Below is a small trained network, with its code and all its weights. Each question gives an input and a target symbol and asks what happens when units are switched off, that is, made to give their printed mean instead of their output.

import numpy as np


def w(rows, s, z=0):
    codes = np.array(rows[::2]) - 128.0
    scale = np.full(codes.shape[1], s)
    scale[-1] = z or s
    return codes * scale


def f(y):
    return y / 2 * (1 + np.tanh(0.7978845608 * (y + 0.044715 * y**3)))


def softmax(a):
    e = np.exp(a - a.max(-1, keepdims=True))
    return e / e.sum(-1, keepdims=True)


def log_softmax(a):
    a = a - a.max(-1, keepdims=True)
    return a - np.log(np.exp(a).sum(-1, keepdims=True))


def net(x, mask):
    ids = ['ΠΦΩβγζμξ'.index(c) for c in x.split()]
    T = len(ids)
    res = E[ids] + P[:T]
    r = res
    for j in range(3):
        rows = slice(3 * j, 3 * j + 3)
        q, k, v = (r @ M[0][rows].T for M in (Q, K, V))
        z = softmax(np.where(np.tri(T) > 0, q @ k.T / 3**0.5, -1e9)) @ v
        o = O[0][rows]
        res = res + np.where(mask[j], z, o[:, -1]) @ o[:, :-1]
    y = f(res @ A[0][:, :-1].T + A[0][:, -1])
    res = res + np.where(mask[3:19], y, B[0][:, -1]) @ B[0][:, :-1]
    return log_softmax(res[-1] @ U[:, :-1].T + U[:, -1])


Q, K, V, O, A, B = {}, {}, {}, {}, {}, {}
E = w([
[199,80,85,86,232,48,194,123,131,182,54,122],'Π',
[92,191,159,122,135,46,193,105,65,233,124,168],'Φ',
[78,39,186,98,185,112,67,177,141,133,100,48],'Ω',
[169,60,190,77,69,149,174,211,137,129,92,115],'β',
[187,160,159,40,111,84,197,88,133,162,163,191],'γ',
[43,186,188,100,126,105,198,180,175,112,154,182],'ζ',
[182,131,105,93,149,251,234,104,145,85,116,160],'μ',
[95,66,77,102,66,114,155,140,164,166,142,191],'ξ',
],0.015)
P = w([
[177,166,136,149,165,218,204,78,71,200,255,221],'0',
[154,197,117,116,83,127,120,185,201,92,84,75],'1',
[146,142,123,84,100,108,124,171,173,107,80,102],'2',
[141,111,100,81,126,115,149,155,166,94,74,120],'3',
[210,111,102,107,133,110,153,167,168,96,72,133],'4',
[182,98,152,91,98,144,130,164,207,102,90,169],'5',
[197,79,132,106,130,130,145,138,155,123,63,180],'6',
],0.0071)
Q[0] = w([
[94,145,142,123,159,97,186,112,126,162,135,124],'h1',
[115,121,157,123,173,143,117,184,152,125,69,73],'h1',
[148,83,151,60,171,155,197,202,170,205,49,184],'h1',
[100,141,86,187,136,141,23,129,118,108,110,138],'h2',
[124,137,171,137,180,84,136,105,146,183,84,88],'h2',
[131,97,127,207,139,149,6,94,128,36,139,49],'h2',
[148,168,115,254,162,114,60,92,94,94,186,93],'h3',
[105,149,94,179,134,203,54,31,102,125,163,98],'h3',
[175,139,143,109,23,133,143,107,81,142,118,180],'h3',
],0.0085)
K[0] = w([
[133,55,165,111,69,180,139,140,136,85,153,151],'h1',
[125,141,93,143,103,139,128,94,128,127,167,163],'h1',
[136,120,210,134,171,177,120,107,68,158,225,145],'h1',
[138,175,87,85,132,78,100,124,163,134,65,80],'h2',
[73,161,152,93,124,126,93,132,123,112,103,134],'h2',
[151,86,152,91,143,107,41,224,211,39,73,50],'h2',
[99,168,93,73,76,80,89,149,155,107,1,76],'h3',
[104,167,127,63,61,79,118,145,168,101,83,120],'h3',
[109,106,155,133,171,80,106,118,168,102,118,85],'h3',
],0.0089)
V[0] = w([
[124,58,108,121,40,203,105,226,111,174,31,172],'h1',
[122,86,89,223,228,221,114,73,82,84,134,36],'h1',
[136,187,83,229,99,167,181,119,58,149,79,110],'h1',
[109,210,214,70,83,86,202,43,134,59,99,114],'h2',
[185,131,151,87,89,74,119,134,144,40,20,138],'h2',
[48,65,12,184,19,138,93,162,207,126,142,18],'h2',
[160,109,39,67,190,78,177,99,218,92,141,145],'h3',
[173,84,146,92,113,93,89,133,65,156,87,126],'h3',
[185,78,178,64,2,179,136,71,83,106,193,156],'h3',
],0.0061)
O[0] = w([
[105,127,86,130,95,221,160,200,111,115,150,35,107],'h1',
[52,107,72,159,131,74,172,150,178,114,112,133,55],'h1',
[151,77,86,190,115,138,86,110,174,225,134,97,136],'h1',
[148,150,150,166,141,32,79,135,158,107,221,72,165],'h2',
[99,116,159,158,110,86,206,83,86,109,197,104,73],'h2',
[128,138,154,85,112,122,174,103,59,158,65,191,4],'h2',
[100,76,180,140,72,153,118,2,141,97,142,135,138],'h3',
[124,106,154,208,205,182,93,170,156,106,116,83,120],'h3',
[169,124,111,205,92,121,105,149,14,131,113,169,175],'h3',
],0.0073,0.017)
A[0] = w([
[22,196,78,129,155,169,95,94,89,132,127,131,84],'n1',
[130,80,120,133,107,134,186,120,110,161,65,153,135],'n2',
[159,78,153,101,130,129,200,176,127,133,100,121,113],'n3',
[114,186,116,143,141,141,139,105,81,126,150,160,139],'n4',
[81,228,161,140,52,178,203,70,93,130,93,137,110],'n5',
[53,107,120,106,206,189,100,109,85,47,113,55,65],'n6',
[156,152,110,141,114,139,245,126,52,97,148,83,43],'n7',
[65,153,177,176,185,162,184,130,100,151,60,200,46],'n8',
[58,175,109,163,142,96,126,143,112,205,164,135,64],'n9',
[146,119,126,107,97,111,89,135,115,136,102,96,153],'n10',
[100,67,170,129,162,98,147,169,63,127,105,67,95],'n11',
[52,166,165,200,103,129,246,59,84,89,121,128,3],'n12',
[178,128,101,171,90,254,133,145,91,109,116,148,133],'n13',
[64,232,181,189,139,116,149,98,121,221,94,74,157],'n14',
[115,151,57,152,135,135,113,82,149,113,189,77,56],'n15',
[100,157,145,89,122,120,126,89,62,171,95,141,68],'n16',
],0.0077,0.006)
B[0] = w([
[124,169,62,224,48,130,47,165,37,54,174,168,108],'n1',
[147,83,79,158,242,154,33,206,119,128,137,146,154],'n2',
[182,183,108,133,204,132,72,153,131,64,216,158,160],'n3',
[147,124,144,63,127,60,250,193,153,108,67,92,156],'n4',
[63,42,119,104,223,173,18,149,104,97,126,180,149],'n5',
[103,129,157,90,47,136,132,160,2,59,22,208,122],'n6',
[196,117,121,91,153,109,133,142,216,175,218,72,138],'n7',
[128,95,90,78,143,80,58,144,101,52,205,186,126],'n8',
[104,158,154,146,171,172,49,128,117,69,237,107,179],'n9',
[161,164,114,122,109,156,173,101,61,145,165,158,255],'n10',
[87,185,87,120,107,110,91,112,167,136,65,146,141],'n11',
[218,205,16,128,114,215,38,39,30,97,170,127,117],'n12',
[58,85,98,38,170,96,123,61,104,109,188,107,247],'n13',
[227,21,87,108,144,146,68,49,75,30,193,153,247],'n14',
[109,59,96,53,135,111,97,78,126,118,93,135,149],'n15',
[162,195,107,105,76,178,44,67,40,73,216,155,137],'n16',
],0.006,0.0038)
U = w([
[153,107,133,214,123,68,85,75,117,33,150,132,31],'Π',
[113,107,121,130,129,151,115,119,115,119,37,143,200],'Φ',
[130,85,126,120,132,164,163,23,228,71,79,51,95],'Ω',
[62,158,131,167,172,69,166,181,212,32,119,171,171],'β',
[185,58,145,144,67,179,198,208,111,125,112,2,135],'γ',
[176,194,135,35,63,70,200,98,180,171,96,135,126],'ζ',
[166,143,97,164,194,147,83,133,222,215,66,89,1],'μ',
[98,65,20,181,17,83,158,114,177,151,112,155,246],'ξ',
],0.0043,0.0023)

Each question gives the input, a string of symbols that net reads in full, and the target symbol t.
The units are the heads (3 rows each of Q, K, V and O) and the neurons (one row each of A and B). Each row of codes is followed by its name. A weight is (code - 128) times the scale printed after its matrix; where a second scale follows, it is the last column's (O, A, B and U).
mask holds one flag per unit, heads first, then neurons. A switched-off unit (its flag False) gives its mean, the last column of its rows in O or B, instead of its output. The means were averaged over made-up inputs and are rounded, as every weight is.
A unit's drop is (log p(t) with every unit on - log p(t) with that unit switched off) / (log p(t) with every unit on - log p(t) with every unit switched off).
The circuit of an input: a set's keep is (log p(t) with only the set's units on - log p(t) with every unit switched off) / (log p(t) with every unit on - log p(t) with every unit switched off). Starting from the 12 units with the biggest drops (on a tie, the unit counted first), units are removed one at a time, each time the one whose removal leaves the highest keep (on an exact tie, the one counted first), for as long as the keep stays at least 0.8.
units of the circuit, in order: the units of the circuit, biggest drop first
most important unit: the unit with the biggest drop
k most important neurons: the k neurons with the biggest drops, biggest first
heads that matter: for each layer, one digit per head in row order, 1 if its drop is at least 0.15 and else 0, layers parted by /
drop when u is switched off: that unit's drop, to one decimal
input β Φ γ γ, target γ: units of the circuit, in order	[h1, h3]
input Π γ ξ, target Ω: units of the circuit, in order	[h3]
input μ Φ Φ β, target ξ: units of the circuit, in order	[h1, h3]
input ξ γ Φ Π γ μ, target Φ: heads that matter	010
input Ω β Φ β Φ ξ β, target β: units of the circuit, in order	[h1, n3, h3]
input Ω Φ Φ Φ γ, target β: units of the circuit, in order	[h1, h3]
input ξ γ β, target Φ: units of the circuit, in order	[h2, n2]
input ξ Ω γ ξ, target Φ: units of the circuit, in order	[h2, n2]
input γ Φ Φ, target Π: units of the circuit, in order	[h2, n14, h3]
input ξ Φ ζ, target Φ: units of the circuit, in order	[h2, n5]
input γ Π Π ξ ζ β, target Π: heads that matter	111
input β ζ Φ Φ Φ, target γ: heads that matter	100
input ξ Φ ξ Φ Φ, target Φ: 2 most important neurons	[n5, n2]
input ζ ζ ξ, target ζ: units of the circuit, in order	[h3, h1, n14]
input Π Φ ζ, target Ω: heads that matter	001
input μ ζ Φ Φ, target ξ: units of the circuit, in order	[h1]
input ξ γ Φ Φ Π Ω, target Φ: 2 most important neurons	[n11, n6]
input β Ω β β ζ, target γ: drop when n7 is switched off	0.1
input β β γ, target γ: drop when h3 is switched off	0.2
input Ω γ Φ Π, target β: drop when h2 is switched off	0.1
input Φ γ γ ζ, target μ: most important unit	h2
